Below are the code and all the weights of a small trained network. Each question names an input and a class and asks about switching units off, where a switched-off unit gives its printed mean instead of its output.

import numpy as np


def w(rows, s, z=0):
    codes = np.array(rows[::2]) - 128.0
    scale = np.full(codes.shape[1], s)
    scale[-1] = z or s
    return codes * scale


def f(y):
    return y / 2 * (1 + np.tanh(0.7978845608 * (y + 0.044715 * y**3)))


def log_softmax(a):
    a = a - a.max(-1, keepdims=True)
    return a - np.log(np.exp(a).sum(-1, keepdims=True))


def net(x, mask):
    res = np.array(x, float).reshape(1, 5) / 4 @ E
    y = f(res @ A[0][:, :-1].T + A[0][:, -1])
    res = res + np.where(mask, y, B[0][:, -1]) @ B[0][:, :-1]
    return log_softmax(res[-1] @ U[:, :-1].T + U[:, -1])


A, B = {}, {}
E = w([
[100,133,222,20,204,100,93,166],'x0',
[192,19,102,108,77,254,51,201],'x1',
[146,170,92,165,207,156,223,179],'x2',
[78,69,169,132,61,92,78,65],'x3',
[248,203,112,16,148,58,49,109],'x4',
],0.0067)
A[0] = w([
[135,181,87,175,163,134,233,136,216],'n1',
[101,95,121,178,129,178,156,155,229],'n2',
[198,147,98,70,108,120,73,99,172],'n3',
[97,168,126,161,133,93,196,102,171],'n4',
[104,179,166,88,143,1,127,86,207],'n5',
[102,63,155,143,80,135,98,109,191],'n6',
[150,93,100,150,107,189,114,153,253],'n7',
[180,147,68,153,77,112,98,67,140],'n8',
[151,132,140,41,162,134,92,155,151],'n9',
[89,32,171,136,72,141,100,105,186],'n10',
[182,140,123,42,139,119,43,147,217],'n11',
[155,133,148,24,160,131,83,157,154],'n12',
[108,177,162,91,146,24,131,89,193],'n13',
],0.0098,0.0051)
B[0] = w([
[139,185,107,177,193,124,187,136,224],'n1',
[74,118,102,161,239,167,159,131,210],'n2',
[211,130,110,87,50,98,117,168,211],'n3',
[86,141,120,206,176,108,143,96,188],'n4',
[92,213,168,138,140,1,42,48,239],'n5',
[78,67,94,100,130,148,53,126,196],'n6',
[126,79,89,162,131,166,151,167,220],'n7',
[139,107,16,136,68,78,94,129,175],'n8',
[164,133,210,51,139,155,133,165,198],'n9',
[65,59,111,88,162,170,43,119,214],'n10',
[207,132,161,25,67,128,105,166,246],'n11',
[177,140,235,31,155,155,119,154,214],'n12',
[92,210,168,147,164,25,62,54,223],'n13',
],0.0086,0.011)
U = w([
[103,148,87,183,180,170,254,155,185],'0',
[75,189,150,198,146,75,117,68,60],'1',
[174,96,197,79,115,217,152,185,92],'2',
[46,30,98,132,145,192,67,126,252],'3',
[187,154,61,168,98,132,166,160,125],'4',
[142,182,207,57,132,99,85,121,78],'5',
[167,102,75,94,31,101,91,140,66],'6',
],0.0089,0.002)

Each question gives the input, the list of numbers given to net, and the class t.
The units are the neurons (one row each of A and B). Each row of codes is followed by its name. A weight is (code - 128) times the scale printed after its matrix; where a second scale follows, it is the last column's (A, B and U).
mask holds one flag per neuron, in row order. A switched-off neuron (its flag False) gives its mean, the last column of its row in B, instead of its output. The means were averaged over made-up inputs and are rounded, as every weight is.
A unit's drop is (log p(t) with every unit on - log p(t) with that unit switched off) / (log p(t) with every unit on - log p(t) with every unit switched off).
The circuit of an input: a set's keep is (log p(t) with only the set's units on - log p(t) with every unit switched off) / (log p(t) with every unit on - log p(t) with every unit switched off). Starting from the 12 units with the biggest drops (on a tie, the unit counted first), units are removed one at a time, each time the one whose removal leaves the highest keep (on an exact tie, the one counted first), for as long as the keep stays at least 0.8.
units of the circuit, in order: the units of the circuit, biggest drop first
top k neurons: the k neurons with the biggest drops, biggest first
drop when u is switched off: that unit's drop, to one decimal
input [3,3,4,-5,7], class 2: units of the circuit, in order	[n5, n13]
input [7,5,-8,-3,0], class 2: units of the circuit, in order	[n5, n13]
input [-2,8,-3,-2,1], class 2: units of the circuit, in order	[n5]
input [3,-4,-7,-2,-8], class 3: units of the circuit, in order	[n10, n6]
input [-6,6,6,1,-6], class 0: units of the circuit, in order	[n1, n2]
input [3,-5,-6,6,-8], class 3: top 2 neurons	[n10, n6]
input [-4,-4,-6,8,0], class 1: top 2 neurons	[n5, n13]
input [4,-2,-3,3,-4], class 3: top 3 neurons	[n10, n1, n6]
input [-3,5,-8,2,2], class 6: top 4 neurons	[n3, n11, n2, n8]
input [5,-2,0,7,-7], class 3: drop when n10 is switched off	0.1
input [4,5,5,-8,-1], class 2: drop when n3 is switched off	-0.1
input [7,2,5,-6,2], class 2: drop when n5 is switched off	0.5
